Small tables with named rows and columns. After each table, cells are looked up by row and column.

luv
columns: batid, zubef, kuf, mem, gov
ged: [36330, 33877, 52552, 36587, 45482]
parita: [33393, 33932, 11226, 25018, 50381]
fik: [38424, 30453, 80620, 41644, 53389]
ruvazuv: [34096, 33253, 86608, 96230, 18567]
kot: [31774, 34475, 24266, 58263, 72407]
tukifot: [25027, 31027, 30564, 33110, 37899]
mizo: [28044, 31472, 30201, 31158, 21075]
neme: [33135, 30919, 48817, 27908, 12592]
mutosel: [33348, 32047, 33389, 9738, 72758]

kuf of kot is 24266
gov of ruvazuv is 18567
zubef of neme is 30919
mem of fik is 41644
zubef of kot is 34475
kuf of ged is 52552
kuf of parita is 11226
zubef of parita is 33932
gov of kot is 72407
mem of kot is 58263

tam =
|  | pazima | zis | viz | fofuf | bidu | muf |
|---|---|---|---|---|---|---|
| kofiro | 131 | 129 | 124 | 128 | 136 | 130 |
| fek | 123 | 124 | 49 | 152 | 201 | 123 |
| mok | 159 | 80 | 125 | 132 | 155 | 84 |
| lalukim | 164 | 67 | 124 | 141 | 161 | 67 |
| mirif | 123 | 127 | 134 | 136 | 126 | 128 |
| nub | 131 | 126 | 130 | 131 | 133 | 135 |
| kekali | 137 | 126 | 231 | 124 | 55 | 129 |
| tiv | 125 | 128 | 132 | 134 | 127 | 129 |
| geb | 133 | 67 | 216 | 136 | 42 | 140 |
| zogot | 136 | 128 | 125 | 132 | 126 | 135 |
| nuz | 130 | 127 | 128 | 130 | 129 | 130 |
| dibivo | 245 | 103 | 174 | 168 | 83 | 135 |
| dak | 118 | 161 | 106 | 77 | 191 | 129 |
| didovu | 161 | 78 | 111 | 143 | 173 | 75 |

What is the zis of geb in tam? 67
What is the viz of kofiro in tam? 124
What is the viz of lalukim in tam? 124
What is the muf of nuz in tam? 130
What is the zis of tiv in tam? 128
What is the pazima of mirif in tam? 123
What is the viz of mirif in tam? 134
What is the fofuf of fek in tam? 152
What is the fofuf of kofiro in tam? 128
What is the viz of nuz in tam? 128
What is the zis of dak in tam? 161
What is the viz of nub in tam? 130
What is the pazima of dibivo in tam? 245
Row with the largest bidu: fek

sas =
fields: dis, vonirav, zef, vurod, zuluzo, pafanag, biv
gev: [0.1, -0.1, 0.1, 0.0, 0.0, -0.3, 0.1]
gal: [-0.1, -0.1, -0.1, -0.1, -0.1, -0.1, -0.1]
nir: [-0.4, 0.1, -0.5, 0.4, -0.4, 0.1, 0.1]
puz: [0.0, 0.3, -0.2, 0.5, -0.2, -0.3, -0.2]
luvo: [0.0, 0.1, -0.2, 0.3, -0.2, -0.2, -0.2]
riv: [0.3, -0.2, 0.4, 0.2, 0.1, -0.6, 0.4]
modokat: [0.2, 0.4, -0.1, 0.6, -0.1, -0.3, -0.1]
geb: [-0.4, 0.3, 0.8, -0.2, 0.3, 0.1, -0.2]

biv of nir is 0.1
zuluzo of gal is -0.1
biv of riv is 0.4
dis of modokat is 0.2
biv of modokat is -0.1
vurod of modokat is 0.6
Which row has the largest vurod? modokat

Table kobab
|  | vaz | kabomev | tob | dogu | kof | sofus | nuge | dutivid | kek | muf |
|---|---|---|---|---|---|---|---|---|---|---|
| bol | -3101 | 2103 | -2536 | -604 | -576 | -1114 | 8203 | -1547 | -945 | -1550 |
| vok | -6941 | 6097 | -4380 | 5315 | 1875 | -2989 | 5938 | 2585 | 5353 | -6691 |
| fevadi | 1032 | 4882 | 2529 | -7944 | 3583 | 9479 | 5708 | -2381 | -2211 | 2198 |

What is the vaz of bol in kobab?
-3101
What is the muf of vok in kobab?
-6691
What is the tob of bol in kobab?
-2536
What is the kabomev of fevadi in kobab?
4882
What is the sofus of vok in kobab?
-2989
What is the dutivid of fevadi in kobab?
-2381
What is the kof of vok in kobab?
1875
What is the vaz of fevadi in kobab?
1032
What is the dutivid of vok in kobab?
2585
What is the sofus of bol in kobab?
-1114
What is the dutivid of bol in kobab?
-1547
What is the kek of bol in kobab?
-945
What is the vaz of vok in kobab?
-6941
What is the kabomev of bol in kobab?
2103

